Each row has a name. Each piece below is followed by the name of the row it came from, unless a question asks for something else. Each question is about the rows just above it. Places in a row count from 1.

Columns, left to right: S C K G Z U
J_506: [160  75 149 168  94  77]
J_425: [139 130 123 112 126 139]
J_295: [103 158 101  78 140 163]
One entry of J_425 was changed: [140 130 123 112 126 139]. Where, and from what? => 1, [139]
One entry of J_425 was changed: [139 130 123 112 126 138]. Where, and from what? => 6, [139]
Which column holds this, read top down? [139 163] => U
[130] is at row and place => J_425, 2

Columns, left to right: N F Y W X L E Q D
J_742: [132 131 146 137 135  79 125 133 119]
J_328: [125 128 131 115 138 125  79 127 103]
J_615: [119 129 129 109 111 128 106  95 134]
J_506: [129 128  95 134 109 119 111 129 105]
J_96: [122 129  90 105 119 123  95 131 142]
Which row holds these entries in another order? [105 129 111 119 109 134  95 128 129] => J_506
Where in the named rows is [132]? => J_742, 1
[125  79] is in which row? => J_328
Which column holds this, read top down? [ 79 106 111  95] => E
Changed J_96: [121 129  90 105 119 123  95 131 142]. Place and old value: => 1, [122]
[128 119 123] is in which column, read top down? => L
Where does [129 128  95 134 109 119 112 129 105] differ from J_506, and what was there? => 7, [111]

Columns, left to right: B M T V
J_425: [133 178 126 136]
J_942: [115  81 125  98]
J_114: [127 126  95 128]
J_96: [ 98 119 116  81]
J_328: [143 125 110 124]
[133] is at row and place => J_425, 1
One entry of J_425 was changed: [134 178 126 136]. Where, and from what? => 1, [133]
Which column holds [126 125] top down? => T
Row and place of [124] in the named rows: => J_328, 4
Put [126 133 136 178] back in order: which row is it? => J_425
The row with [116  81] is => J_96

Columns, left to right: Sigub Mozo Seko komek Piguv kam sofo Ninu
J_942: [ 94 117 117 140 113 162 105 114]
J_710: [114 149 175 181 173  82 136  92]
J_556: [149 173 175 181 173  82 136  92]
Which column holds [114  92] top down? => Ninu
Which column holds [113 173] top down? => Piguv
[149 175] is in which row? => J_710

Columns, left to right: P J H A
J_295: [128 184 185 185]
J_328: [128 186 185 186]
J_96: [128 185 185 185]
J_425: [127 127 131 186]
Which column holds this, read top down? [128 127] => P
Where in the named rows is [131]? => J_425, 3
Put [185 128 185 185] back in order: which row is it? => J_96

Columns, left to right: Sige gusud gapip Lur Disa zin
J_710: [126 103 105 175  89 178]
J_15: [126 103 105 174  90 176]
J_615: [127 120 121 143 115 144]
J_556: [126 107 109 166  96 168]
J_942: [127 120 121 167  95 169]
J_114: [127 120 121 141 117 142]
Which column holds this, read top down? [120 107 120] => gusud
[105 105 121 109] is in which column, read top down? => gapip
[90] is at row and place => J_15, 5
asked: [120 121 141 117 142] => J_114
Where do [127 120 121 141 117 142] appear? => J_114

Columns, left to right: sis Peg Kufo bufom Vuzu lel safit Todim sof
J_942: [131 130 164 149 117 124 129 122 154]
J_96: [108 107 122 119 103 124 104  90 143]
J_556: [154 106 117 164 149 165 111 190 126]
J_615: [131 130 108 141  92 124 129 122 135]
One entry of J_942 was changed: [131 130 164 149 117 124 128 122 154]. Where, and from what? => 7, [129]
Which column holds [106 130] top down? => Peg
Changed J_556: [154 106 117 164 149 164 111 190 126]. Place and old value: => 6, [165]
[117 164 149] is in which row? => J_556
Row and place of [119] in the named rows: => J_96, 4
[122 130 129 117 131 149 154 164 124] is which row reordered? => J_942
asked: [129 122 154] => J_942

Columns, left to right: fego tob Nofi bof Daseb Ludad Mobu gul sut bis
J_15: [100 136  72 131 134  92 169 181 122 174]
J_742: [128 116 138  91 178  79  83 182 161 120]
J_710: [114  74 178 112  89  83 156 155 177 165]
J_615: [131 103  82 181 153 169 151 122 146 111]
J_114: [112  89 169  91  96  99  80 167 113  78]
J_96: [106 105 164  95 136 145 104 111 116  89]
J_295: [117  82 159 168  90  73 114 143 160 130]
J_556: [181  84  82 181 133  92 120 159 100 100]
J_506: [176 177  82 184 132 104  81  76 135 117]
J_328: [110 180 161 108  91 140 176 127 172  90]
J_942: [159 100  84  92 120 181  99 133  82 181]
Which row holds these entries in another order? [181  99 133  82 181 159 100  84  92 120] => J_942
Which column holds this, read top down? [122 161 177 146 113 116 160 100 135] => sut

Columns, left to right: novar mez ruvi Rafas fafak
J_942: [125  84 121  78 159]
J_114: [161 105 115 160 151]
J_615: [143 153 121 159  78]
J_556: [155 160 137 136 119]
J_506: [137  84 123 142 122]
J_96: [116  69 108 175 123]
asked: [ 84 123 142 122] => J_506
Which row holds [121 159  78]? => J_615
Which row holds [ 69 108 175]? => J_96

Columns, left to right: Pab razam lufu bafu Lilom Kapug Gako
J_615: [ 95 141 173 160 131 104 146]
J_556: [134 144 102 141 129 112 142]
J_942: [147 150 132 126 146 116 104]
J_506: [129  89 142 121 132 110 108]
J_295: [116 149 126 160 131 126 133]
J_96: [116 149 126 147 132 104 146]
Which column holds [131 129] top down? => Lilom
Put [147 116 132 149 146 104 126] back in order: which row is it? => J_96
One entry of J_506 was changed: [129  88 142 121 132 110 108]. Where, and from what? => 2, [89]

Columns, left to right: Kufep refe rivil leb rola Gom Vete
J_15: [112 121  94 157 173 130 143]
J_295: [153 167 107 159 152 140 146]
J_114: [118 103 118 123 130 132 147]
J_942: [ 97 141 121 187 133 146 135]
J_710: [120 116 107 125 152 115 101]
J_615: [119 125  99 152 171 129 145]
J_506: [122 126 105 166 163 123 143]
J_556: [106 117  91 106 150 120 127]
J_425: [107 101 105 115 152 119 116]
J_328: [119 124  93 159 162 123 131]
J_742: [112 136 142 119 151 136 110]
[125 152 115] is in which row? => J_710
[140 132 146 115 129 123 120 119 123 136] is in which column, read top down? => Gom
[115 159] is in which column, read top down? => leb
Which column holds this, read top down? [120 119 122] => Kufep
Which column holds this, read top down? [ 97 120 119 122 106 107 119] => Kufep

Columns, left to right: duge Geru momu zuz biga
J_15: [133 162 181 119 136]
J_425: [118 147 120 119 113]
J_506: [133 146 110 114 122]
J_615: [129 129 128 128 132]
J_96: [115 123  70 131 123]
J_742: [112 122 127 136 129]
J_295: [133 158 181 119 136]
J_942: [142 117 133 141 132]
J_328: [ 94 127 118 111 115]
Where in the named rows is [114]? => J_506, 4
Where in the named rows is [146]? => J_506, 2

Columns, left to right: zamun keva taz giva bupem
J_114: [147 146 119 116 158]
J_710: [119 147 146  93 141]
J_96: [100 145 149  83 164]
asked: [119 147 146] => J_710
Which column holds [119 100] top down? => zamun
Where in the named rows is [116]? => J_114, 4
Which column holds this, read top down? [147 119] => zamun
Where does [119 147 146  92 141] differ from J_710, and what was there? => 4, [93]

Columns, left to right: gego zor Notar lud goge
J_96: [117 138 182 109  81]
J_942: [128 190 127  96 119]
J_556: [128 190 127  96 158]
J_15: [115 184 106 136 171]
J_615: [118 138 182 110  81]
J_710: [175  98 104  89 150]
J_742: [123 189 114 119 169]
J_295: [123 123 182 150  81]
J_506: [190 128  96 119 126]
J_328: [106 176 168 127 169]
asked: [128 190 127  96 158] => J_556
Row and place of [114] in the named rows: => J_742, 3
Which column holds this, read top down? [ 81 119 158 171  81 150] => goge
Put [119 128 190 127  96] back in order: which row is it? => J_942
Changed J_295: [123 123 182 150  82]. Place and old value: => 5, [81]
Which column holds this, read top down? [ 98 189] => zor
Which column holds [158 171  81 150 169  81 126 169] top down? => goge

Columns, left to right: maki zorev piv Sas tizop Suso Noda mimul nopep luf
J_742: [147 120 110 110 160 140 109 162 152  75]
J_556: [122 167 105 136 139 172  65  98 178 121]
J_328: [138 174 169 156 135 135 108 116 103  64]
J_710: [187 162 159 102 140 103 171 174 127 151]
J_615: [142 111  77 128 146  71  86 133 113 135]
J_96: [135 174 103 138 116 135 156 108 169  65]
Which row holds these entries in another order? [103  64 138 174 169 156 135 135 108 116] => J_328
One entry of J_96 was changed: [135 174 103 139 116 135 156 108 169  65]. Where, and from what? => 4, [138]
Which row holds these entries in another order? [ 65 135 174 103 138 116 135 156 108 169] => J_96

